Below are the code and all the weights of a small trained network. Each question names an input and a target symbol and asks about switching units off, where a switched-off unit gives its printed mean instead of its output.

import numpy as np


def w(rows, s, z=0):
    codes = np.array(rows[::2]) - 128.0
    scale = np.full(codes.shape[1], s)
    scale[-1] = z or s
    return codes * scale


def norm(h):
    return h / np.sqrt((h * h).mean(-1, keepdims=True) + 1e-5)


def f(y):
    return np.maximum(y, 0)


def softmax(a):
    e = np.exp(a - a.max(-1, keepdims=True))
    return e / e.sum(-1, keepdims=True)


def log_softmax(a):
    a = a - a.max(-1, keepdims=True)
    return a - np.log(np.exp(a).sum(-1, keepdims=True))


def net(x, mask):
    ids = ['ΔΛΦΨαβεζθμστ'.index(c) for c in x.split()]
    T = len(ids)
    res = E[ids] + P[:T]
    q, k, v = (norm(res) @ M[0].T for M in (Q, K, V))
    z = softmax(np.where(np.tri(T) > 0, q @ k.T / 2**0.5, -1e9)) @ v
    res = res + np.where(mask[0], z, O[0][:, -1]) @ O[0][:, :-1]
    y = f(norm(res) @ A[0][:, :-1].T + A[0][:, -1])
    res = res + np.where(mask[1:9], y, B[0][:, -1]) @ B[0][:, :-1]
    return log_softmax(norm(res)[-1] @ U[:, :-1].T + U[:, -1])


Q, K, V, O, A, B = {}, {}, {}, {}, {}, {}
E = w([
[228,246,102],'Δ',
[222,231,149],'Λ',
[222,239,170],'Φ',
[69,41,160],'Ψ',
[55,21,112],'α',
[64,39,160],'β',
[77,52,175],'ε',
[63,38,155],'ζ',
[224,254,135],'θ',
[65,49,166],'μ',
[218,223,160],'σ',
[218,255,157],'τ',
],0.0033)
P = w([
[125,122,133],'0',
[102,143,112],'1',
[92,148,155],'2',
[78,164,136],'3',
[178,79,153],'4',
[114,132,91],'5',
[162,93,100],'6',
[35,202,118],'7',
[209,54,212],'8',
[103,142,197],'9',
[208,64,104],'10',
[9,240,77],'11',
[59,196,1],'12',
[93,169,195],'13',
],0.0088)
Q[0] = w([
[57,187,118],'head 1',
[138,112,3],'head 1',
],0.02)
K[0] = w([
[239,39,254],'head 1',
[14,220,243],'head 1',
],0.01)
V[0] = w([
[150,64,255],'head 1',
[169,241,225],'head 1',
],0.007)
O[0] = w([
[247,30,155,253],'head 1',
[111,132,254,75],'head 1',
],0.0076,0.0022)
A[0] = w([
[75,103,182,170],'neuron 1',
[163,254,166,109],'neuron 2',
[223,195,151,218],'neuron 3',
[129,119,134,91],'neuron 4',
[129,135,136,82],'neuron 5',
[17,220,31,254],'neuron 6',
[188,111,222,59],'neuron 7',
[215,205,135,195],'neuron 8',
],0.0055,0.0034)
B[0] = w([
[134,176,102,222],'neuron 1',
[34,152,101,193],'neuron 2',
[105,69,143,255],'neuron 3',
[125,132,108,128],'neuron 4',
[128,142,131,128],'neuron 5',
[94,225,3,240],'neuron 6',
[110,63,95,173],'neuron 7',
[74,35,92,240],'neuron 8',
],0.0069,0.0028)
U = w([
[35,244,109,57],'Δ',
[66,120,200,233],'Λ',
[128,121,178,61],'Φ',
[170,94,127,100],'Ψ',
[100,176,8,201],'α',
[172,101,127,72],'β',
[190,63,154,109],'ε',
[154,120,125,5],'ζ',
[94,168,157,138],'θ',
[172,79,135,86],'μ',
[118,125,182,104],'σ',
[118,141,168,106],'τ',
],0.012,0.0019)

Each question gives the input, a string of symbols that net reads in full, and the target symbol t.
The units are the heads (2 rows each of Q, K, V and O) and the neurons (one row each of A and B). Each row of codes is followed by its name. A weight is (code - 128) times the scale printed after its matrix; where a second scale follows, it is the last column's (O, A, B and U).
mask holds one flag per unit, heads first, then neurons. A switched-off unit (its flag False) gives its mean, the last column of its rows in O or B, instead of its output. The means were averaged over made-up inputs and are rounded, as every weight is.
A unit's drop is (log p(t) with every unit on - log p(t) with that unit switched off) / (log p(t) with every unit on - log p(t) with every unit switched off).
The circuit of an input: a set's keep is (log p(t) with only the set's units on - log p(t) with every unit switched off) / (log p(t) with every unit on - log p(t) with every unit switched off). Starting from all 9 units, units are removed one at a time, each time the one whose removal leaves the highest keep (on an exact tie, the one counted first), for as long as the keep stays at least 0.8.
circuit, biggest first: the units of the circuit, biggest drop first
top k neurons: the k neurons with the biggest drops, biggest first
drop when u is switched off: that unit's drop, to one decimal
input τ θ α ζ Λ Δ α Δ β, target Δ: circuit, biggest first : (head 1)
input σ β β Λ ε Φ μ α Δ σ Δ α Λ ζ, target Δ: top 3 neurons : (neuron 1; neuron 8; neuron 3)
input Δ Δ ε, target Δ: circuit, biggest first : (head 1; neuron 6; neuron 1)
input α β Δ Δ ε τ Δ α ε β, target Δ: circuit, biggest first : (head 1; neuron 6)
input σ α Δ Λ σ Λ τ Δ θ μ α, target Δ: circuit, biggest first : (head 1; neuron 1)
input Δ α Φ α, target Δ: circuit, biggest first : (head 1; neuron 6; neuron 1)
input μ Λ Δ β θ Ψ, target Δ: circuit, biggest first : (head 1; neuron 8; neuron 1)
input Λ β α α α α ε Λ μ Λ μ, target Λ: top 2 neurons : (neuron 6; neuron 8)
input ε Λ σ ε Λ Δ Φ ζ, target Λ: drop when head 1 is switched off : 2.2
input ε Λ ε μ μ, target Λ: drop when neuron 4 is switched off : 0.0
input σ ζ Δ α α ε, target Δ: drop when head 1 is switched off : 1.3
